Below is a small trained network, with its code and all its weights. Each question gives an input and a target symbol and asks what happens when units are switched off, that is, made to give their printed mean instead of their output.

import numpy as np


def w(rows, s, z=0):
    codes = np.array(rows[::2]) - 128.0
    scale = np.full(codes.shape[1], s)
    scale[-1] = z or s
    return codes * scale


def f(y):
    return np.maximum(y, 0)


def softmax(a):
    e = np.exp(a - a.max(-1, keepdims=True))
    return e / e.sum(-1, keepdims=True)


def log_softmax(a):
    a = a - a.max(-1, keepdims=True)
    return a - np.log(np.exp(a).sum(-1, keepdims=True))


def net(x, mask):
    ids = ['αγεζξστω'.index(c) for c in x.split()]
    T = len(ids)
    res = E[ids] + P[:T]
    u = 0
    for l in range(3):
        q, k, v = (res @ M[l].T for M in (Q, K, V))
        z = softmax(np.where(np.tri(T) > 0, q @ k.T / 2**0.5, -1e9)) @ v
        res = res + np.where(mask[u], z, O[l][:, -1]) @ O[l][:, :-1]
        u += 1
        y = f(res @ A[l][:, :-1].T + A[l][:, -1])
        res = res + np.where(mask[u : u + 8], y, B[l][:, -1]) @ B[l][:, :-1]
        u += 8
    return log_softmax(res[-1] @ U[:, :-1].T + U[:, -1])


Q, K, V, O, A, B = {}, {}, {}, {}, {}, {}
E = w([
[225,119,195],'α',
[159,189,154],'γ',
[84,250,210],'ε',
[143,120,82],'ζ',
[85,77,131],'ξ',
[187,156,145],'σ',
[176,115,130],'τ',
[187,161,147],'ω',
],0.022)
P = w([
[255,214,104],'0',
[191,227,60],'1',
[166,198,97],'2',
[142,175,139],'3',
[124,158,170],'4',
[112,139,190],'5',
[99,130,206],'6',
],0.0063)
Q[0] = w([
[67,184,69],'0.h0',
[2,97,85],'0.h0',
],0.0055)
K[0] = w([
[87,111,250],'0.h0',
[107,1,44],'0.h0',
],0.0049)
V[0] = w([
[180,225,140],'0.h0',
[109,253,201],'0.h0',
],0.0053)
O[0] = w([
[144,92,2,254],'0.h0',
[58,156,151,249],'0.h0',
],0.011,0.0043)
A[0] = w([
[67,203,149,122],'0.n0',
[191,140,52,98],'0.n1',
[203,201,181,122],'0.n2',
[139,193,219,126],'0.n3',
[119,201,56,67],'0.n4',
[29,58,17,90],'0.n5',
[107,84,1,2],'0.n6',
[237,188,161,9],'0.n7',
],0.0094,0.0061)
B[0] = w([
[52,44,143,220],'0.n0',
[161,138,183,231],'0.n1',
[69,194,99,253],'0.n2',
[150,139,53,203],'0.n3',
[70,135,117,228],'0.n4',
[159,187,3,205],'0.n5',
[163,62,252,149],'0.n6',
[137,234,160,196],'0.n7',
],0.011,0.0044)
Q[1] = w([
[10,183,192],'1.h0',
[140,162,193],'1.h0',
],0.012)
K[1] = w([
[26,245,121],'1.h0',
[138,212,254],'1.h0',
],0.0097)
V[1] = w([
[113,254,197],'1.h0',
[21,154,134],'1.h0',
],0.0066)
O[1] = w([
[97,76,111,255],'1.h0',
[240,1,60,236],'1.h0',
],0.0097,0.0072)
A[1] = w([
[166,250,123,36],'1.n0',
[207,135,79,253],'1.n1',
[136,238,117,192],'1.n2',
[125,121,141,57],'1.n3',
[109,190,52,119],'1.n4',
[123,57,234,189],'1.n5',
[135,126,149,48],'1.n6',
[189,198,96,150],'1.n7',
],0.011,0.0046)
B[1] = w([
[109,92,214,183],'1.n0',
[76,163,208,246],'1.n1',
[109,107,48,211],'1.n2',
[163,130,107,128],'1.n3',
[143,162,121,206],'1.n4',
[251,177,25,147],'1.n5',
[144,96,111,128],'1.n6',
[224,102,99,189],'1.n7',
],0.013,0.011)
Q[2] = w([
[84,255,122],'2.h0',
[83,116,64],'2.h0',
],0.0089)
K[2] = w([
[254,54,59],'2.h0',
[64,59,16],'2.h0',
],0.0062)
V[2] = w([
[14,1,142],'2.h0',
[119,97,54],'2.h0',
],0.0073)
O[2] = w([
[254,36,106,48],'2.h0',
[203,79,245,254],'2.h0',
],0.0053,0.0035)
A[2] = w([
[143,126,8,148],'2.n0',
[168,73,105,14],'2.n1',
[182,194,205,102],'2.n2',
[93,205,133,159],'2.n3',
[123,170,73,55],'2.n4',
[175,211,171,1],'2.n5',
[149,170,39,23],'2.n6',
[94,52,73,102],'2.n7',
],0.014,0.008)
B[2] = w([
[205,112,128,255],'2.n0',
[28,123,169,207],'2.n1',
[110,199,215,170],'2.n2',
[45,120,126,252],'2.n3',
[104,112,215,170],'2.n4',
[227,81,183,145],'2.n5',
[177,176,252,173],'2.n6',
[142,221,105,219],'2.n7',
],0.012,0.0093)
U = w([
[101,181,207,110],'α',
[5,99,88,164],'γ',
[143,120,20,255],'ε',
[195,172,105,104],'ζ',
[147,64,142,137],'ξ',
[97,57,157,88],'σ',
[144,126,130,98],'τ',
[105,82,150,78],'ω',
],0.012,0.014)

Each question gives the input, a string of symbols that net reads in full, and the target symbol t.
The units are the heads (2 rows each of Q, K, V and O) and the neurons (one row each of A and B). Each row of codes is followed by its name. A weight is (code - 128) times the scale printed after its matrix; where a second scale follows, it is the last column's (O, A, B and U).
mask holds one flag per unit, layer by layer, with each layer's heads first. A switched-off unit (its flag False) gives its mean, the last column of its rows in O or B, instead of its output. The means were averaged over made-up inputs and are rounded, as every weight is.
A unit's drop is (log p(t) with every unit on - log p(t) with that unit switched off) / (log p(t) with every unit on - log p(t) with every unit switched off).
The circuit of an input: a set's keep is (log p(t) with only the set's units on - log p(t) with every unit switched off) / (log p(t) with every unit on - log p(t) with every unit switched off). Starting from the 12 units with the biggest drops (on a tie, the unit counted first), units are removed one at a time, each time the one whose removal leaves the highest keep (on an exact tie, the one counted first), for as long as the keep stays at least 0.8.
units of the circuit, in order: the units of the circuit, biggest drop first
most important unit: the unit with the biggest drop
top k neurons: the k neurons with the biggest drops, biggest first
k most important neurons of layer l: the k neurons of layer l with the biggest drops, biggest first
input ω γ ξ, target α: units of the circuit, in order	[0.n5, 2.n6]
input γ ζ γ τ σ ξ, target α: top 2 neurons	[0.n5, 0.n0]
input ξ γ ω ξ σ γ ξ, target ε: top 3 neurons	[0.n5, 0.n3, 1.n1]
input ω ξ γ ω, target γ: units of the circuit, in order	[1.h0, 2.h0, 2.n3, 0.h0]
input ξ τ ω ζ τ, target γ: units of the circuit, in order	[2.h0, 1.h0, 2.n6, 2.n0]
input ξ ε ξ ξ, target ξ: top 2 neurons	[1.n1, 1.n5]
input γ γ γ, target ε: top 2 neurons	[0.n5, 1.n1]
input γ ε ξ σ ξ γ σ, target ξ: top 2 neurons	[1.n1, 2.n3]
input α γ ξ γ, target γ: top 2 neurons	[1.n2, 0.n5]
input τ α γ ξ ω ξ ω, target γ: most important unit	0.n5
input σ ε γ ξ ξ ξ ξ, target ξ: units of the circuit, in order	[2.n1, 1.n5, 2.n0, 1.h0]
input ξ ξ ξ ζ, target α: units of the circuit, in order	[1.n1, 1.h0]
input σ ε ζ, target ζ: top 3 neurons	[1.n2, 1.n7, 0.n4]
input α ξ ξ σ α, target γ: top neuron	[1.n0]
input σ ξ ξ γ ε, target ε: top 3 neurons	[2.n7, 0.n3, 0.n0]
input γ ξ ξ ξ, target ε: top 3 neurons	[0.n0, 0.n3, 1.n2]
input ξ ξ ξ ξ ξ, target ζ: 2 most important neurons of layer 1	[1.n1, 1.n5]
input ξ ζ ξ τ, target α: top 3 neurons	[2.n2, 0.n4, 1.n7]
input ε ξ ξ σ ξ ω σ, target ξ: top 3 neurons	[2.n3, 0.n0, 1.n2]
input σ σ ε γ ξ α ζ, target ζ: 2 most important neurons of layer 2	[2.n1, 2.n3]
input ξ γ ε α ε, target γ: units of the circuit, in order	[0.n0]
input ζ ξ ε, target ε: 2 most important neurons of layer 0	[0.n0, 0.n3]
input σ ξ γ α ζ τ τ, target γ: 4 most important neurons of layer 0	[0.n0, 0.n6, 0.n1, 0.n5]
input γ ω τ, target α: 2 most important neurons of layer 0	[0.n2, 0.n0]
